[100 = 0]
1 [100,100,119,110,102,154,87,119,110,103,101,109,108,86,80,101,112,110,150,97,105,117,112,100,109,91,89,108,119,70,38,65,91,94,121,111,135,116,113,121,84,91,103,82,105,145,65,86,181,100,131,97,102,107,114,103,95,97,102,73,110,101,65,101]
2 [32,88,75,53,93,65,133,90,126,121,105,126,63,110,85,75,108,115,57,118,80,86,93,134,88,120,106,95,113,180,141,122,93,100,84,76,94,85,93,106,86,78,83,84,97,91,132,122,130,102,71,78,78,97,82,93,71,78,97,128,94,116,70,83]
3 [7,68,76,70,98,105,139,86,107,108,102,136,94,126,95,84,111,82,90,95,100,99,124,120,78,107,113,94,137,126,95,71,92,95,98,78,116,115,87,68,77,94,96,89,97,100,125,126,161,104,71,82,99,126,71,113,68,89,98,122,121,133,64,110]
4 [122,97,92,100,98,78,77,108,104,99,84,91,122,93,110,119,96,97,70,108,109,68,87,99,95,106,103,82,75,99,120,119,118,113,113,96,96,92,92,105,111,86,108,117,95,78,109,97,32,105,81,115,111,101,99,86,131,98,86,100,94,81,119,93]
5 [117,87,145,118,88,137,80,117,89,130,108,97,139,111,80,102,97,106,163,102,121,102,135,102,106,111,79,107,113,69,25,65,90,114,91,105,127,117,113,95,111,128,113,89,89,108,67,102,122,87,116,75,118,101,104,98,119,133,105,62,67,105,79,111]
6 [162,103,132,109,100,105,59,110,97,69,92,87,157,140,124,150,108,100,113,106,78,90,114,76,109,102,91,109,41,41,43,100,120,76,66,131,78,117,120,108,119,127,130,102,117,55,69,88,33,81,101,72,96,80,96,122,151,117,135,78,91,79,150,119]
7 [200,114,102,134,88,80,58,108,85,76,88,83,129,77,97,121,88,98,104,74,92,109,71,86,124,91,94,108,60,86,118,105,94,90,90,120,78,93,122,138,97,92,113,111,87,87,85,78,49,83,135,136,109,90,108,82,106,117,94,84,65,60,124,91]	4 6 5 1 2
8 [141,109,107,124,101,108,88,128,88,90,109,73,114,120,112,159,82,86,85,86,87,93,104,71,113,108,101,96,73,72,119,118,99,103,94,110,96,106,97,94,107,128,89,88,101,71,102,89,49,76,113,96,107,108,93,104,105,96,125,114,80,83,114,122]	4 7 6 5 1
9 [63,113,88,91,92,106,126,96,107,115,101,135,97,114,82,86,103,126,117,114,97,68,103,130,90,109,103,104,110,108,96,97,90,105,107,92,117,112,110,119,93,84,103,108,83,146,94,112,132,93,80,92,101,100,106,106,109,90,83,90,137,116,92,100]	3 1 2 4 5
10 [40,95,81,64,105,53,102,92,108,95,102,89,71,95,93,77,91,69,72,128,98,73,93,111,105,100,104,101,95,137,92,131,107,104,96,105,97,87,79,117,102,76,95,114,97,112,127,111,104,104,77,61,79,80,84,102,137,102,97,90,108,100,104,96]	2 9 4 3 8
11 [200,106,113,119,92,86,57,117,86,79,89,58,129,87,110,141,105,121,120,106,98,111,100,106,121,107,79,118,81,72,91,108,83,104,83,115,96,105,123,116,94,87,125,121,69,112,99,85,68,79,142,144,102,56,115,102,122,115,96,76,81,73,107,103]	7 8 4 6 5
12 [70,86,87,65,97,57,123,96,109,105,74,108,78,103,65,94,108,114,110,108,90,96,111,123,106,86,93,112,108,149,113,94,68,110,89,87,85,110,91,104,94,68,120,107,91,119,123,120,162,82,80,76,95,97,87,100,102,70,75,98,110,116,73,117]	9 2 10 3 1
13 [36,92,91,76,102,125,116,111,116,124,105,132,92,90,68,81,91,114,137,108,127,93,105,133,89,119,103,141,110,96,95,82,71,104,109,95,103,115,100,117,104,85,116,105,77,146,93,99,138,107,78,106,108,104,87,102,88,100,96,72,134,127,57,118]	9 12 3 1 10
14 [136,122,75,108,85,69,104,100,94,109,89,95,90,91,102,111,75,139,73,119,96,117,59,117,111,111,103,110,74,126,154,113,83,107,95,107,89,86,110,136,108,84,121,116,89,107,95,98,110,86,85,162,86,95,113,92,100,86,83,87,129,97,103,105]	4 9 7 12 11
15 [65,89,110,91,108,95,112,117,112,101,102,104,86,121,94,106,96,81,88,97,81,92,116,92,78,122,111,113,106,116,96,89,100,103,104,94,111,94,90,92,103,127,100,76,94,99,107,114,135,81,73,84,90,110,90,122,124,96,99,128,116,109,92,95]	9 3 10 12 13
16 [51,96,109,94,97,85,111,116,110,101,110,100,104,117,102,90,113,92,113,102,120,96,99,103,88,123,112,95,99,87,65,98,118,125,99,106,100,102,79,71,93,126,73,99,101,46,130,101,106,103,96,34,107,103,80,123,98,108,92,118,82,113,107,119]	15 10 3 9 8
17 [30,89,83,64,86,78,139,85,113,111,97,125,94,115,98,61,111,76,92,102,113,89,110,108,85,101,96,99,121,139,84,100,105,106,79,92,95,117,84,91,110,108,119,93,95,105,115,103,126,107,93,67,102,90,90,94,113,69,91,109,105,109,62,111]	3 12 15 10 9
18 [157,118,116,133,95,86,76,113,87,110,103,96,121,105,101,125,93,122,108,110,113,120,93,95,113,92,107,97,84,98,105,95,95,114,111,101,100,109,120,117,95,114,108,101,110,112,77,99,85,73,101,119,108,90,104,72,103,108,94,85,76,104,109,110]	7 11 8 4 14
19 [200,113,94,129,102,90,58,120,80,97,84,57,136,93,98,125,77,118,105,92,80,111,84,93,138,92,86,112,62,74,115,120,78,105,96,101,87,99,133,112,113,105,92,109,99,92,92,76,55,87,128,131,108,102,109,70,116,116,102,92,69,62,132,87]	7 11 18 8 4
20 [85,93,97,84,94,65,87,103,82,82,99,121,114,109,85,83,112,117,117,111,73,96,88,121,115,85,108,123,82,108,112,104,60,97,93,111,106,113,120,110,92,81,161,117,77,119,90,103,108,94,80,129,92,82,96,92,145,113,95,58,116,90,98,111]	9 14 12 18 13
21 [84,91,122,98,108,125,111,118,108,96,99,89,102,113,99,140,101,97,94,97,130,106,121,91,97,111,95,101,96,53,84,98,119,91,130,100,107,90,69,68,112,127,73,98,110,55,98,119,96,100,97,88,106,137,93,115,112,99,114,136,96,101,127,117]	16 15 8 4 18
22 [97,107,77,100,90,64,115,90,92,78,95,103,89,89,104,101,89,119,34,98,91,103,84,104,94,113,99,90,93,118,176,119,109,112,118,116,93,80,93,99,104,86,78,104,108,76,109,92,67,95,73,118,92,97,110,83,108,66,102,123,121,109,128,94]	4 14 10 15 8
23 [190,131,115,98,94,81,60,113,87,81,103,75,145,131,119,131,86,99,100,94,93,80,103,69,133,100,86,110,85,93,96,118,106,96,75,92,80,96,91,102,115,147,106,96,106,42,103,92,26,83,91,77,110,72,100,113,142,119,106,100,68,61,155,130]	8 6 19 7 4
24 [30,94,85,88,115,127,134,83,112,115,96,151,86,116,76,88,98,90,81,96,113,80,107,120,77,103,95,109,122,116,109,82,82,98,102,93,132,109,84,88,100,87,95,101,91,91,104,123,163,102,91,82,93,115,92,91,102,94,100,104,141,129,66,115]	3 9 17 13 15
25 [130,120,80,84,96,56,93,90,93,77,93,82,110,106,101,86,99,119,77,125,106,98,90,116,115,95,104,125,73,121,136,120,81,93,105,109,75,84,97,122,99,79,148,94,89,85,109,113,68,89,86,129,86,108,92,84,108,115,71,79,95,90,103,101]	14 4 20 18 22
26 [65,90,87,62,80,93,114,83,118,100,95,99,67,92,90,86,107,77,63,107,103,101,116,90,89,92,102,83,94,111,111,117,115,91,101,101,101,80,74,78,87,90,84,106,107,87,127,119,99,115,87,52,90,112,93,120,105,82,80,130,90,115,87,94]	10 17 15 16 2
27 [62,110,94,60,105,79,122,84,117,75,98,136,73,99,117,93,98,74,109,119,97,77,109,104,85,113,98,103,111,128,76,103,118,101,84,97,105,87,88,105,108,81,92,107,82,93,113,109,100,110,74,66,95,94,100,101,109,100,109,93,93,104,81,90]	10 17 26 15 9
28 [92,82,79,90,80,82,103,97,101,109,92,109,76,89,118,103,97,87,72,118,81,104,92,72,83,104,103,94,105,125,103,106,109,102,88,117,102,71,69,75,93,100,83,110,117,83,136,102,88,114,93,68,79,95,95,105,109,95,93,128,93,97,114,106]	26 27 10 15 16
29 [87,103,123,94,96,148,89,122,118,118,113,111,114,114,71,105,116,110,125,90,99,110,110,138,96,89,94,107,107,67,49,82,51,105,101,105,126,120,102,111,107,86,123,97,90,153,84,85,168,102,112,89,126,104,111,96,72,126,119,73,90,110,60,103]	1 5 13 9 24
30 [58,88,98,63,86,49,122,99,102,96,92,107,95,102,87,83,100,92,82,121,73,89,113,112,96,107,89,109,91,125,107,93,105,99,80,95,106,106,99,106,117,95,103,108,95,102,111,116,100,103,88,74,101,70,99,76,125,93,90,86,107,109,89,100]	10 27 17 12 15
31 [200,113,103,131,97,80,40,121,65,105,100,59,133,98,93,114,84,116,128,88,54,116,81,99,146,99,70,97,76,93,105,97,77,100,101,96,72,90,122,112,120,90,122,95,106,104,87,85,63,89,122,140,102,77,108,71,96,116,97,73,93,66,127,101]	19 7 11 18 8
32 [3,98,99,92,88,129,122,108,113,109,109,106,81,98,63,70,107,103,102,108,129,92,110,125,83,95,109,114,113,103,75,71,76,110,105,111,110,124,104,110,96,83,100,116,69,120,95,102,158,100,86,105,102,103,83,94,80,95,99,78,108,152,81,111]	13 24 9 3 17
33 [20,76,80,86,113,149,116,91,131,94,120,137,109,88,58,87,94,94,116,116,116,98,98,136,55,100,101,98,107,96,86,67,75,100,96,108,92,113,107,110,83,56,117,99,61,145,90,112,172,121,96,111,108,116,96,85,94,107,105,78,126,142,31,115]	13 32 24 9 29
34 [15,96,108,116,122,125,122,93,123,128,106,141,96,100,76,65,103,96,130,104,131,101,111,135,68,111,92,104,98,101,63,64,60,99,110,105,123,131,106,114,91,92,130,96,82,151,83,107,154,125,103,116,98,120,99,102,105,82,102,64,131,131,45,104]	13 33 32 9 24
35 [8,79,101,98,106,97,131,94,112,106,108,107,85,139,99,80,110,93,88,119,126,113,104,108,87,105,99,120,126,119,100,80,107,105,99,89,110,111,76,83,95,92,78,90,89,85,107,105,177,97,70,82,102,121,73,106,92,93,88,111,113,144,72,106]	3 24 32 17 15
36 [138,91,105,126,101,99,54,112,100,93,101,92,111,98,86,113,93,120,119,93,81,103,100,108,129,89,86,103,89,107,106,84,97,113,103,100,103,113,136,114,103,122,114,96,97,114,79,98,73,98,112,117,110,76,95,101,102,105,96,66,90,80,105,103]	18 31 11 19 7
37 [83,106,94,77,95,79,131,88,97,75,100,120,90,104,112,92,86,97,77,112,98,82,82,102,87,106,94,103,104,129,112,104,112,101,68,107,114,75,104,109,115,91,96,113,91,107,93,113,95,87,92,77,102,94,100,113,123,86,91,100,122,96,106,94]	27 30 10 28 15
38 [0,90,91,71,82,87,147,83,129,99,98,124,97,112,105,77,105,103,91,119,116,81,113,121,81,98,122,94,137,125,107,92,90,92,102,86,124,116,85,65,81,92,104,87,80,91,111,127,173,129,70,60,98,98,71,115,80,98,99,105,110,133,84,109]	3 35 24 17 32
39 [123,118,95,95,96,59,86,106,103,84,95,81,127,103,101,107,88,121,65,114,107,94,85,99,125,103,96,101,57,103,124,110,84,100,104,102,77,77,87,120,98,102,124,116,99,99,118,89,60,84,84,120,101,84,101,90,130,88,91,86,93,83,116,109]	25 4 14 18 22
40 [21,83,99,80,95,110,133,112,115,102,112,134,104,154,98,72,126,84,97,115,115,93,117,108,90,101,108,97,127,110,69,73,97,102,82,102,104,125,83,81,92,105,106,87,96,89,111,122,135,123,80,51,107,103,83,104,87,100,109,86,99,150,75,92]	35 3 38 17 24
41 [90,100,130,98,107,121,105,102,104,118,102,120,96,100,64,96,112,102,139,88,119,101,118,121,86,116,86,121,122,71,55,70,70,99,111,108,139,118,103,108,98,79,104,103,82,141,68,88,189,92,112,122,114,104,95,103,82,102,100,83,110,115,71,95]	1 29 13 34 32
42 [102,79,126,112,104,143,76,102,89,145,119,107,113,123,101,109,111,105,135,96,93,99,115,113,111,95,78,92,122,72,41,89,80,113,100,98,112,117,112,100,89,96,89,82,95,111,100,104,158,94,108,84,124,94,100,95,91,121,121,86,90,119,76,114]	29 5 1 41 9
43 [62,100,109,104,96,84,113,104,100,122,110,104,99,117,70,61,106,106,121,118,108,95,104,119,95,116,91,121,99,102,109,94,64,103,102,87,97,106,116,110,77,83,123,101,61,130,99,99,138,73,73,106,110,95,101,104,102,99,73,76,105,123,90,102]	9 13 32 12 20
44 [134,107,78,101,72,56,98,103,98,87,86,92,84,105,104,103,87,119,34,115,98,107,87,108,81,103,117,107,62,120,156,133,78,87,115,104,56,91,94,111,77,104,103,104,108,89,121,101,46,86,81,129,90,111,98,95,127,102,82,98,100,85,120,92]	39 25 22 4 14
45 [1,95,93,70,90,85,131,82,119,104,110,120,61,114,82,84,110,68,69,129,130,88,109,119,72,114,115,80,118,128,109,107,89,101,107,91,109,88,74,75,98,96,92,92,98,116,128,122,120,120,72,45,93,115,84,124,106,94,101,105,102,126,89,103]	38 26 17 3 35
46 [12,74,86,78,93,76,141,95,122,97,99,122,63,109,97,89,113,81,68,101,112,92,121,116,88,106,121,93,123,130,94,91,97,94,93,92,130,103,69,81,99,106,90,89,111,85,136,120,154,111,79,73,100,119,83,117,110,99,115,125,134,134,65,105]	3 45 38 35 24
47 [66,98,95,81,98,86,136,107,106,99,124,120,102,97,85,76,103,118,128,98,103,86,111,126,85,89,93,120,105,106,82,78,87,96,98,91,108,112,103,103,88,78,131,120,92,144,98,124,143,95,82,103,104,95,88,107,106,88,92,87,126,93,48,95]	9 13 43 12 34
48 [86,94,64,89,91,51,117,80,103,84,96,93,89,98,136,80,85,116,46,94,100,80,85,93,110,86,124,85,99,138,171,132,115,91,120,86,63,92,72,71,89,89,88,108,106,58,125,100,40,93,83,91,86,94,79,119,108,82,80,137,93,102,136,94]	22 44 28 4 26
49 [111,88,124,113,111,148,72,127,92,129,86,96,106,99,86,101,109,91,141,103,96,106,118,98,102,124,91,103,109,88,51,68,73,105,106,104,110,129,124,110,104,108,87,81,86,110,86,85,155,91,108,92,112,112,100,82,75,117,112,78,85,123,84,111]	42 1 5 29 41
50 [23,103,101,88,111,110,120,114,106,111,102,106,91,98,68,94,104,113,126,92,126,88,102,133,82,104,91,110,107,99,84,95,68,96,101,103,106,117,94,92,98,75,109,110,93,132,97,113,158,89,94,107,98,94,93,99,101,118,99,79,124,126,69,88]	13 32 47 9 43
51 [101,103,104,100,109,77,79,100,82,95,96,85,96,121,86,122,93,82,85,89,75,89,96,84,106,110,97,110,85,99,120,121,108,103,92,99,71,77,77,105,93,107,120,102,117,78,101,90,56,116,91,81,88,106,98,115,118,102,116,114,87,99,117,103]	4 8 39 28 37
52 [121,104,126,114,115,137,91,106,84,118,107,104,114,110,83,125,100,95,147,100,110,117,113,86,94,106,78,99,105,60,42,63,81,103,105,102,130,131,118,97,123,112,108,108,78,137,72,103,158,95,128,110,118,96,108,98,88,135,116,73,85,91,52,113]	49 5 1 42 29
53 [0,76,88,68,135,125,148,98,102,100,104,135,75,115,76,72,116,108,79,118,122,73,115,126,76,101,98,108,147,141,80,81,94,113,102,95,135,106,79,81,90,97,97,92,103,118,116,101,164,112,83,81,88,122,97,109,113,90,93,122,131,155,73,96]	24 3 46 35 38
54 [95,99,99,94,85,120,135,103,122,126,112,121,97,103,83,102,107,106,110,99,112,107,106,123,105,87,91,119,100,120,95,92,70,102,100,105,117,105,100,126,104,79,112,106,75,135,86,99,141,95,84,117,104,117,99,94,101,97,98,73,146,120,70,76]	9 47 13 50 43
55 [129,109,79,99,112,50,80,111,99,63,88,92,121,90,112,113,94,120,72,105,93,112,89,125,105,96,94,124,74,120,138,108,75,76,103,129,83,82,125,123,106,85,148,127,75,89,91,111,70,98,87,129,87,84,94,74,135,103,91,78,112,89,104,116]	25 39 14 20 44
56 [157,104,110,138,91,122,75,112,68,127,108,71,129,108,89,125,94,117,114,98,94,118,109,111,109,98,113,123,91,55,114,74,75,106,108,116,114,90,137,101,101,103,116,82,92,100,65,96,137,97,113,131,104,117,86,97,84,108,115,100,81,67,96,99]	18 36 49 52 19
57 [67,122,86,85,88,54,127,87,96,79,90,111,73,97,123,102,102,105,34,120,108,97,86,107,104,104,115,107,94,121,152,121,123,91,92,88,66,89,93,101,97,104,92,127,112,82,107,110,54,112,85,96,75,91,102,86,99,88,104,116,121,105,124,93]	22 48 37 44 28
58 [89,91,132,112,108,143,86,118,110,124,108,85,102,104,71,81,101,86,155,77,103,103,120,123,99,94,100,100,119,75,49,70,64,111,103,85,133,144,119,102,108,105,90,93,89,127,85,101,166,78,116,106,113,91,101,93,74,111,115,84,86,112,65,97]	49 29 41 42 52
59 [80,93,89,69,85,49,106,90,98,86,96,87,71,92,115,110,99,100,48,119,94,85,76,93,83,85,102,84,93,135,153,123,125,101,92,91,84,77,60,111,92,99,110,127,112,58,123,100,42,117,74,72,94,93,79,94,106,88,126,99,115,87,144,105]	57 48 22 28 51
60 [200,121,92,136,88,85,52,127,94,107,82,51,113,89,103,119,81,111,89,99,85,125,74,91,127,103,74,96,91,79,114,130,95,101,96,110,92,84,118,117,89,104,89,88,97,103,81,88,44,82,125,119,123,104,129,84,113,116,109,110,76,65,148,100]	19 7 31 11 18
61 [37,85,91,103,102,140,134,63,119,128,90,137,89,101,66,81,94,108,114,98,124,80,94,135,70,118,87,108,123,97,84,72,68,75,97,113,125,114,116,117,103,77,114,107,89,158,71,114,193,97,83,125,93,118,122,89,75,72,117,88,149,126,41,112]	34 33 13 50 24
62 [106,108,122,115,103,121,75,106,88,129,100,92,109,119,74,105,113,139,116,101,105,108,102,86,119,100,97,103,99,92,93,88,78,101,103,106,103,111,124,103,109,107,112,79,106,117,85,95,141,81,109,112,107,104,86,87,94,108,115,81,88,117,97,109]	49 42 18 56 36
63 [183,125,97,101,78,70,86,106,76,84,90,95,144,110,102,148,94,102,79,93,87,100,88,60,116,98,85,104,86,96,128,127,116,97,95,84,91,81,87,89,101,120,101,94,127,57,115,106,20,85,89,88,89,98,101,88,139,88,104,118,85,71,150,115]	23 8 4 51 39
64 [63,93,88,73,98,103,125,110,129,104,100,122,85,112,65,97,118,115,129,100,109,79,114,117,82,88,85,100,101,105,93,97,83,114,115,101,96,102,88,108,105,86,111,107,78,104,87,119,166,85,79,95,97,97,104,89,93,77,96,94,126,110,51,96]	47 50 9 54 12
65 [86,97,79,66,91,84,116,83,105,73,96,107,81,105,124,80,102,91,57,110,104,90,98,87,91,113,104,89,88,131,144,103,120,89,101,112,81,93,98,105,114,107,100,117,113,74,104,106,38,105,56,90,84,91,101,105,138,80,95,112,110,84,118,91]	57 59 22 37 48
66 [149,109,127,119,110,148,78,120,92,96,110,101,142,104,95,119,110,122,145,83,101,107,97,91,114,87,79,116,96,45,66,57,95,107,103,121,107,116,123,111,106,130,118,93,95,122,49,86,103,84,116,121,111,106,93,114,107,138,123,75,94,87,99,135]	52 5 56 62 36
67 [24,84,114,89,122,138,115,94,108,117,109,122,92,111,64,66,93,93,101,114,129,99,111,137,85,109,101,114,107,130,68,68,62,98,121,107,115,114,106,115,87,101,114,95,76,151,72,99,156,96,87,90,99,129,88,101,96,86,107,88,114,132,66,101]	34 32 13 50 33
68 [113,112,96,129,94,137,91,115,87,112,106,87,125,108,128,125,107,100,89,95,123,83,95,68,98,79,104,92,65,78,115,101,121,109,130,115,102,79,86,88,113,119,85,101,105,81,78,105,68,101,95,118,117,112,85,112,94,100,124,141,106,93,131,95]	8 21 4 51 18
69 [82,89,107,101,114,136,92,113,86,120,98,92,106,120,80,108,118,90,147,97,105,108,107,90,102,95,78,88,116,90,64,81,75,94,104,101,113,131,101,90,80,93,91,93,98,106,106,108,155,84,107,96,96,110,106,114,79,107,119,89,81,108,79,97]	42 49 58 62 52
70 [127,105,88,94,89,68,115,104,100,82,111,98,94,96,116,110,93,98,68,103,102,81,91,101,119,116,106,112,67,106,139,109,102,107,108,132,53,61,114,109,101,100,115,117,93,92,100,103,33,80,97,96,107,90,97,112,148,102,88,101,126,96,131,119]	39 4 44 65 55
71 [66,104,89,61,104,56,91,90,105,82,95,71,73,100,141,79,102,87,39,110,117,78,106,122,110,93,113,101,103,119,125,102,106,95,102,98,80,87,76,93,92,115,126,107,100,82,137,117,30,102,72,80,87,78,65,121,129,96,85,81,106,98,121,111]	65 59 57 48 10
72 [129,119,129,131,120,126,67,144,102,85,117,93,130,103,89,82,106,105,170,110,108,94,150,119,108,96,67,142,88,39,26,52,60,95,86,131,89,123,130,131,105,103,132,108,80,128,50,78,156,85,119,97,110,82,83,104,111,138,91,23,77,86,80,107]	5 66 52 1 49
73 [74,99,71,72,106,43,127,86,108,63,95,84,81,92,125,91,102,104,47,105,96,90,94,108,94,97,112,107,89,132,131,120,113,106,97,106,78,80,91,111,94,79,120,130,112,85,111,102,33,99,83,100,92,96,96,98,147,77,87,118,125,96,120,112]	65 57 59 71 70
74 [63,111,97,76,103,84,100,77,93,82,103,97,82,105,120,88,122,80,66,110,90,88,106,84,104,99,103,94,107,115,89,118,121,83,77,98,99,89,84,82,98,103,97,101,93,83,129,130,79,97,87,69,91,81,94,102,111,100,107,112,100,90,113,112]	28 26 27 37 10
75 [85,93,107,94,100,100,101,109,91,104,115,100,107,117,106,114,103,80,117,97,107,88,116,97,101,123,110,105,116,47,73,81,129,100,104,108,123,99,78,72,124,138,77,88,117,64,98,104,90,115,110,60,106,98,91,108,118,111,115,113,87,109,114,121]	21 16 15 74 51
76 [126,106,69,95,75,42,73,97,83,104,89,86,99,101,85,97,74,113,67,110,86,101,102,128,114,109,106,108,61,117,152,109,86,83,111,103,65,95,135,116,111,84,145,102,72,85,109,87,90,96,99,129,95,88,102,81,110,113,93,75,88,91,102,92]	25 55 39 14 44
77 [118,114,80,96,71,54,103,87,96,92,96,76,95,113,118,97,106,90,53,112,88,86,103,87,118,112,107,105,80,131,125,129,113,101,105,94,68,78,81,91,88,114,95,118,134,60,117,108,25,112,85,79,108,110,94,111,132,93,105,116,88,88,142,95]	51 65 59 48 73
78 [198,106,113,124,100,122,62,109,78,100,78,59,125,112,126,119,93,104,94,81,92,104,88,84,130,105,89,106,72,59,96,97,115,102,109,120,81,102,118,91,108,144,97,110,90,85,76,103,39,88,130,101,120,108,112,100,121,111,111,98,81,82,124,110]	19 60 8 7 23
